Below are the code and all the weights of a small trained network. Each question names an input and a class and asks about switching units off, where a switched-off unit gives its printed mean instead of its output.

import numpy as np


def w(rows, s, z=0):
    codes = np.array(rows[::2]) - 128.0
    scale = np.full(codes.shape[1], s)
    scale[-1] = z or s
    return codes * scale


def f(y):
    return y / 2 * (1 + np.tanh(0.7978845608 * (y + 0.044715 * y**3)))


def log_softmax(a):
    a = a - a.max(-1, keepdims=True)
    return a - np.log(np.exp(a).sum(-1, keepdims=True))


def net(x, mask):
    res = np.array(x, float).reshape(1, 4) / 4 @ E
    y = f(res @ A[0][:, :-1].T + A[0][:, -1])
    res = res + np.where(mask, y, B[0][:, -1]) @ B[0][:, :-1]
    return log_softmax(res[-1] @ U[:, :-1].T + U[:, -1])


A, B = {}, {}
E = w([
[101,102,57,199,241,188],'x0',
[78,237,204,246,105,170],'x1',
[101,221,186,2,186,176],'x2',
[11,35,245,74,101,226],'x3',
],0.0081)
A[0] = w([
[118,103,115,174,175,123,107],'n0',
[117,176,160,175,140,158,110],'n1',
[115,131,97,157,198,166,30],'n2',
[148,99,107,66,91,100,73],'n3',
[155,136,134,134,57,109,157],'n4',
[105,81,199,142,120,211,85],'n5',
[160,167,104,153,143,107,164],'n6',
[158,60,93,80,172,129,14],'n7',
[180,40,109,95,158,131,126],'n8',
[116,229,178,79,200,125,230],'n9',
[141,195,91,117,124,133,135],'n10',
[126,68,100,153,204,175,113],'n11',
[86,202,156,193,113,133,89],'n12',
[121,113,130,198,83,129,124],'n13',
[128,153,85,124,124,104,66],'n14',
[138,161,155,139,78,132,44],'n15',
[135,86,138,167,92,88,248],'n16',
[112,148,162,109,43,99,177],'n17',
[199,153,114,137,156,104,16],'n18',
[178,244,122,98,181,95,126],'n19',
[120,120,34,143,95,106,148],'n20',
[135,134,100,158,172,175,84],'n21',
[132,82,121,172,98,122,251],'n22',
[158,135,83,148,149,117,132],'n23',
[119,118,202,140,154,135,31],'n24',
[130,103,78,2,143,97,123],'n25',
[148,76,120,110,156,96,123],'n26',
[142,118,167,118,82,68,102],'n27',
[171,155,126,155,146,93,76],'n28',
[86,60,167,129,143,149,111],'n29',
[102,77,170,114,129,160,12],'n30',
[105,157,116,85,37,104,102],'n31',
[148,185,121,87,135,174,197],'n32',
[67,78,136,108,82,177,48],'n33',
[99,97,111,171,201,137,90],'n34',
[171,140,190,124,66,82,103],'n35',
[135,128,137,101,74,104,58],'n36',
[121,112,93,197,60,81,129],'n37',
[165,188,211,190,112,145,41],'n38',
[178,172,91,126,135,109,64],'n39',
],0.013,0.003)
B[0] = w([
[168,149,137,140,165,171,160],'n0',
[116,158,148,191,94,2,185],'n1',
[177,150,80,193,168,162,174],'n2',
[214,142,52,174,130,66,176],'n3',
[138,112,92,128,187,166,169],'n4',
[217,79,140,105,92,177,219],'n5',
[135,98,100,77,93,172,185],'n6',
[123,146,97,196,84,43,183],'n7',
[118,136,163,159,80,36,191],'n8',
[105,33,216,115,247,74,250],'n9',
[169,81,133,58,79,165,176],'n10',
[190,182,91,143,192,126,190],'n11',
[106,101,145,206,31,9,204],'n12',
[75,29,203,103,160,31,170],'n13',
[178,72,129,111,31,140,153],'n14',
[186,158,92,189,134,106,154],'n15',
[77,105,193,98,214,150,176],'n16',
[153,146,131,114,182,127,192],'n17',
[172,113,84,107,67,157,178],'n18',
[183,105,152,77,100,160,234],'n19',
[160,75,135,72,139,90,181],'n20',
[186,158,107,152,157,152,165],'n21',
[30,87,251,66,211,146,174],'n22',
[138,156,108,102,128,145,174],'n23',
[195,96,100,165,96,140,161],'n24',
[98,126,120,197,138,26,227],'n25',
[136,116,156,145,126,54,164],'n26',
[174,181,118,196,200,168,168],'n27',
[170,114,71,72,59,189,171],'n28',
[188,143,132,85,88,140,193],'n29',
[194,56,67,133,50,204,180],'n30',
[182,176,83,131,169,203,177],'n31',
[72,36,233,80,220,127,188],'n32',
[189,124,136,124,69,170,195],'n33',
[179,194,107,157,166,182,176],'n34',
[217,195,65,172,200,192,186],'n35',
[189,141,95,192,154,148,155],'n36',
[102,59,178,81,179,134,192],'n37',
[148,166,122,185,84,36,196],'n38',
[191,137,126,95,80,178,186],'n39',
],0.0067,0.014)
U = w([
[137,133,128,184,59,33,115],'0',
[121,65,180,71,177,118,88],'1',
[166,97,119,79,9,193,98],'2',
[166,216,97,182,187,180,118],'3',
[111,109,157,83,138,122,254],'4',
[58,168,63,134,44,164,37],'5',
],0.015,0.0093)

Each question gives the input, the list of numbers given to net, and the class t.
The units are the neurons (one row each of A and B). Each row of codes is followed by its name. A weight is (code - 128) times the scale printed after its matrix; where a second scale follows, it is the last column's (A, B and U).
mask holds one flag per neuron, in row order. A switched-off neuron (its flag False) gives its mean, the last column of its row in B, instead of its output. The means were averaged over made-up inputs and are rounded, as every weight is.
A unit's drop is (log p(t) with every unit on - log p(t) with that unit switched off) / (log p(t) with every unit on - log p(t) with every unit switched off).
The circuit of an input: a set's keep is (log p(t) with only the set's units on - log p(t) with every unit switched off) / (log p(t) with every unit on - log p(t) with every unit switched off). Starting from the 12 units with the biggest drops (on a tie, the unit counted first), units are removed one at a time, each time the one whose removal leaves the highest keep (on an exact tie, the one counted first), for as long as the keep stays at least 0.8.
units of the circuit, in order: the units of the circuit, biggest drop first
most important unit: the unit with the biggest drop
k most important neurons: the k neurons with the biggest drops, biggest first
drop of u: that unit's drop, to one decimal
input [1,6,5,-5], class 0: 2 most important neurons : n12; n38
input [7,3,-8,-5], class 1: 4 most important neurons : n13; n37; n22; n20
input [4,4,-4,6], class 2: most important unit : n9
input [2,7,0,-6], class 0: 3 most important neurons : n12; n1; n38
input [-2,-2,2,0], class 4: 4 most important neurons : n12; n38; n1; n9
input [-4,6,5,-7], class 2: 2 most important neurons : n19; n10
input [-8,-7,-8,-8], class 1: 4 most important neurons : n37; n16; n22; n20
input [-7,2,-6,2], class 3: units of the circuit, in order : n35; n27
input [-6,-4,-7,-8], class 2: 4 most important neurons : n9; n28; n18; n39
input [7,7,-6,-3], class 0: 3 most important neurons : n12; n13; n1
input [8,0,-5,7], class 3: 2 most important neurons : n11; n34
input [-2,4,5,-2], class 1: 3 most important neurons : n9; n32; n25
input [0,5,-5,7], class 2: 2 most important neurons : n9; n5
input [-3,5,-7,-5], class 1: most important unit : n37
input [0,5,6,-3], class 1: 2 most important neurons : n9; n32
input [3,-6,5,5], class 0: 2 most important neurons : n25; n7
input [6,8,2,-6], class 0: drop of n12 : 0.4
input [-8,-1,-1,2], class 3: drop of n14 : 0.0
input [6,-3,7,8], class 2: drop of n30 : 0.6
input [-7,-8,3,7], class 0: most important unit : n25
input [-3,-6,5,2], class 0: drop of n25 : 0.1
